Below is a small trained network, with its code and all its weights. Each question gives an input and a class and asks what happens when units are switched off, that is, made to give their printed mean instead of their output.

import numpy as np


def w(rows, s, z=0):
    codes = np.array(rows[::2]) - 128.0
    scale = np.full(codes.shape[1], s)
    scale[-1] = z or s
    return codes * scale


def f(y):
    return y / 2 * (1 + np.tanh(0.7978845608 * (y + 0.044715 * y**3)))


def log_softmax(a):
    a = a - a.max(-1, keepdims=True)
    return a - np.log(np.exp(a).sum(-1, keepdims=True))


def net(x, mask):
    res = np.array(x, float).reshape(1, 8) / 4 @ E
    y = f(res @ A[0][:, :-1].T + A[0][:, -1])
    res = res + np.where(mask, y, B[0][:, -1]) @ B[0][:, :-1]
    return log_softmax(res[-1] @ U[:, :-1].T + U[:, -1])


A, B = {}, {}
E = w([
[128,129,129],'x0',
[127,127,126],'x1',
[128,128,128],'x2',
[243,39,96],'x3',
[220,250,255],'x4',
[127,127,128],'x5',
[164,244,3],'x6',
[129,129,128],'x7',
],0.0092)
A[0] = w([
[210,75,195,73],'neuron 1',
[153,124,84,162],'neuron 2',
[61,200,52,92],'neuron 3',
[182,209,204,156],'neuron 4',
[92,71,82,254],'neuron 5',
[198,40,164,112],'neuron 6',
[100,139,106,72],'neuron 7',
[248,116,43,33],'neuron 8',
[140,26,86,130],'neuron 9',
[169,36,148,196],'neuron 10',
[158,218,119,130],'neuron 11',
[144,118,158,123],'neuron 12',
[36,100,203,207],'neuron 13',
],0.017,0.0047)
B[0] = w([
[245,131,53,202],'neuron 1',
[99,108,106,165],'neuron 2',
[125,159,6,223],'neuron 3',
[220,120,239,252],'neuron 4',
[24,128,149,229],'neuron 5',
[197,201,72,205],'neuron 6',
[111,137,105,144],'neuron 7',
[93,4,159,207],'neuron 8',
[43,183,222,223],'neuron 9',
[91,193,162,212],'neuron 10',
[115,202,238,214],'neuron 11',
[156,120,106,149],'neuron 12',
[66,14,159,228],'neuron 13',
],0.026,0.017)
U = w([
[19,46,98,183],'0',
[71,216,142,245],'1',
[123,19,153,112],'2',
[154,172,77,2],'3',
[30,193,4,48],'4',
],0.011,0.0044)

Each question gives the input, the list of numbers given to net, and the class t.
The units are the neurons (one row each of A and B). Each row of codes is followed by its name. A weight is (code - 128) times the scale printed after its matrix; where a second scale follows, it is the last column's (A, B and U).
mask holds one flag per neuron, in row order. A switched-off neuron (its flag False) gives its mean, the last column of its row in B, instead of its output. The means were averaged over made-up inputs and are rounded, as every weight is.
A unit's drop is (log p(t) with every unit on - log p(t) with that unit switched off) / (log p(t) with every unit on - log p(t) with every unit switched off).
The circuit of an input: a set's keep is (log p(t) with only the set's units on - log p(t) with every unit switched off) / (log p(t) with every unit on - log p(t) with every unit switched off). Starting from the 12 units with the biggest drops (on a tie, the unit counted first), units are removed one at a time, each time the one whose removal leaves the highest keep (on an exact tie, the one counted first), for as long as the keep stays at least 0.8.
circuit, biggest first: the units of the circuit, biggest drop first
k most important neurons: the k neurons with the biggest drops, biggest first
drop of u: that unit's drop, to one decimal
input [-6,2,2,8,2,-8,2,3], class 2: circuit, biggest first => (neuron 8)
input [6,4,7,7,1,-2,6,4], class 2: 3 most important neurons => (neuron 8; neuron 5; neuron 3)
input [8,-3,2,8,1,2,-2,2], class 3: 3 most important neurons => (neuron 1; neuron 6; neuron 11)
input [4,5,3,1,-7,-8,-8,1], class 1: 4 most important neurons => (neuron 9; neuron 10; neuron 6; neuron 8)
input [-4,-7,8,2,8,-6,5,-6], class 2: 2 most important neurons => (neuron 4; neuron 8)
input [4,-2,-7,2,4,7,-8,2], class 3: 2 most important neurons => (neuron 6; neuron 1)
input [-7,5,-4,1,-3,-3,-5,-2], class 1: 4 most important neurons => (neuron 8; neuron 10; neuron 6; neuron 9)
input [-3,-5,6,1,2,-1,6,-4], class 2: 2 most important neurons => (neuron 8; neuron 9)
input [0,8,0,2,2,-6,-6,-3], class 3: 2 most important neurons => (neuron 1; neuron 6)
input [4,7,8,-6,0,4,2,-2], class 4: 2 most important neurons => (neuron 3; neuron 4)
input [3,4,6,1,-2,-1,8,-3], class 0: 4 most important neurons => (neuron 8; neuron 6; neuron 1; neuron 10)
input [1,0,-3,2,6,1,-2,5], class 3: drop of neuron 3 => 0.0
input [5,5,8,-2,-1,-6,-4,7], class 0: drop of neuron 4 => 0.9
input [5,-5,8,0,6,-4,-7,-8], class 2: circuit, biggest first => (neuron 4)
input [6,-6,8,-8,-6,5,4,5], class 4: drop of neuron 3 => 0.1
